Here is a tiny trained network, its code and every weight. The questions are about switching its units off for an input and a class, where a switched-off unit gives its printed mean instead of its output.

import numpy as np


def w(rows, s, z=0):
    codes = np.array(rows[::2]) - 128.0
    scale = np.full(codes.shape[1], s)
    scale[-1] = z or s
    return codes * scale


def f(y):
    return y / 2 * (1 + np.tanh(0.7978845608 * (y + 0.044715 * y**3)))


def log_softmax(a):
    a = a - a.max(-1, keepdims=True)
    return a - np.log(np.exp(a).sum(-1, keepdims=True))


def net(x, mask):
    res = np.array(x, float).reshape(1, 5) / 4 @ E
    y = f(res @ A[0][:, :-1].T + A[0][:, -1])
    res = res + np.where(mask, y, B[0][:, -1]) @ B[0][:, :-1]
    return log_softmax(res[-1] @ U[:, :-1].T + U[:, -1])


A, B = {}, {}
E = w([
[26,54,130,85],'x0',
[123,118,254,173],'x1',
[191,40,145,30],'x2',
[127,168,137,89],'x3',
[128,124,128,133],'x4',
],0.014)
A[0] = w([
[34,120,145,155,148],'n0',
[193,164,50,137,189],'n1',
[109,162,111,70,123],'n2',
[88,150,155,83,121],'n3',
[208,135,222,196,140],'n4',
[183,68,100,27,128],'n5',
[77,121,67,106,118],'n6',
[148,94,111,163,131],'n7',
[169,103,205,112,119],'n8',
[192,120,140,193,129],'n9',
[111,71,53,80,134],'n10',
[87,98,75,67,108],'n11',
[31,97,238,114,40],'n12',
[183,151,44,128,177],'n13',
[113,183,142,133,174],'n14',
[18,48,221,145,92],'n15',
[55,128,77,85,135],'n16',
[130,166,133,61,137],'n17',
[195,165,221,153,139],'n18',
[107,80,112,110,108],'n19',
[74,105,64,90,148],'n20',
[157,38,120,43,118],'n21',
[39,170,45,146,160],'n22',
[94,198,146,216,254],'n23',
[71,136,217,105,119],'n24',
[102,140,151,207,177],'n25',
[225,137,161,122,135],'n26',
[195,139,62,136,142],'n27',
[234,71,183,66,182],'n28',
[233,160,3,150,199],'n29',
],0.013,0.0069)
B[0] = w([
[66,177,105,115,197],'n0',
[76,162,180,67,202],'n1',
[103,115,128,132,152],'n2',
[109,129,121,132,149],'n3',
[190,110,154,142,213],'n4',
[120,66,205,148,211],'n5',
[104,123,102,208,173],'n6',
[96,144,93,94,134],'n7',
[190,43,93,111,171],'n8',
[187,145,115,130,171],'n9',
[83,110,219,186,190],'n10',
[119,102,175,186,181],'n11',
[101,175,115,22,205],'n12',
[74,163,151,49,196],'n13',
[121,188,160,190,171],'n14',
[93,175,137,65,226],'n15',
[104,123,111,182,185],'n16',
[116,103,135,160,152],'n17',
[252,88,119,210,203],'n18',
[119,155,161,133,153],'n19',
[112,158,161,236,187],'n20',
[137,91,242,131,206],'n21',
[71,161,17,158,216],'n22',
[133,253,164,180,253],'n23',
[141,157,139,98,185],'n24',
[146,181,176,120,200],'n25',
[181,39,121,135,181],'n26',
[95,126,164,37,180],'n27',
[165,13,115,113,216],'n28',
[98,182,157,36,235],'n29',
],0.0081,0.019)
U = w([
[112,200,142,51,185],'0',
[154,121,238,237,191],'1',
[108,67,180,5,144],'2',
[208,58,130,146,2],'3',
[52,98,73,221,92],'4',
],0.012,0.0043)

Each question gives the input, the list of numbers given to net, and the class t.
The units are the neurons (one row each of A and B). Each row of codes is followed by its name. A weight is (code - 128) times the scale printed after its matrix; where a second scale follows, it is the last column's (A, B and U).
mask holds one flag per neuron, in row order. A switched-off neuron (its flag False) gives its mean, the last column of its row in B, instead of its output. The means were averaged over made-up inputs and are rounded, as every weight is.
A unit's drop is (log p(t) with every unit on - log p(t) with that unit switched off) / (log p(t) with every unit on - log p(t) with every unit switched off).
unit that matters most: the unit with the biggest drop
top k neurons: the k neurons with the biggest drops, biggest first
drop of u: that unit's drop, to one decimal
input [-8,1,6,0,5], class 3: top 2 neurons -> (n18 n26)
input [0,1,3,-5,-4], class 3: unit that matters most -> n29
input [3,0,0,-1,-7], class 4: top 2 neurons -> (n29 n23)
input [8,0,3,-3,1], class 1: top 2 neurons -> (n20 n10)
input [1,7,4,-7,5], class 2: top 2 neurons -> (n15 n12)
input [6,-4,0,1,0], class 4: top 2 neurons -> (n22 n23)
input [8,1,-5,-1,2], class 0: top 2 neurons -> (n12 n15)
input [8,0,4,-1,5], class 1: top 4 neurons -> (n20 n10 n11 n29)
input [2,-3,0,-6,-6], class 4: drop of n23 -> 0.2
input [2,2,1,-3,1], class 2: drop of n23 -> 0.3
input [1,-5,6,7,2], class 1: drop of n20 -> 0.2
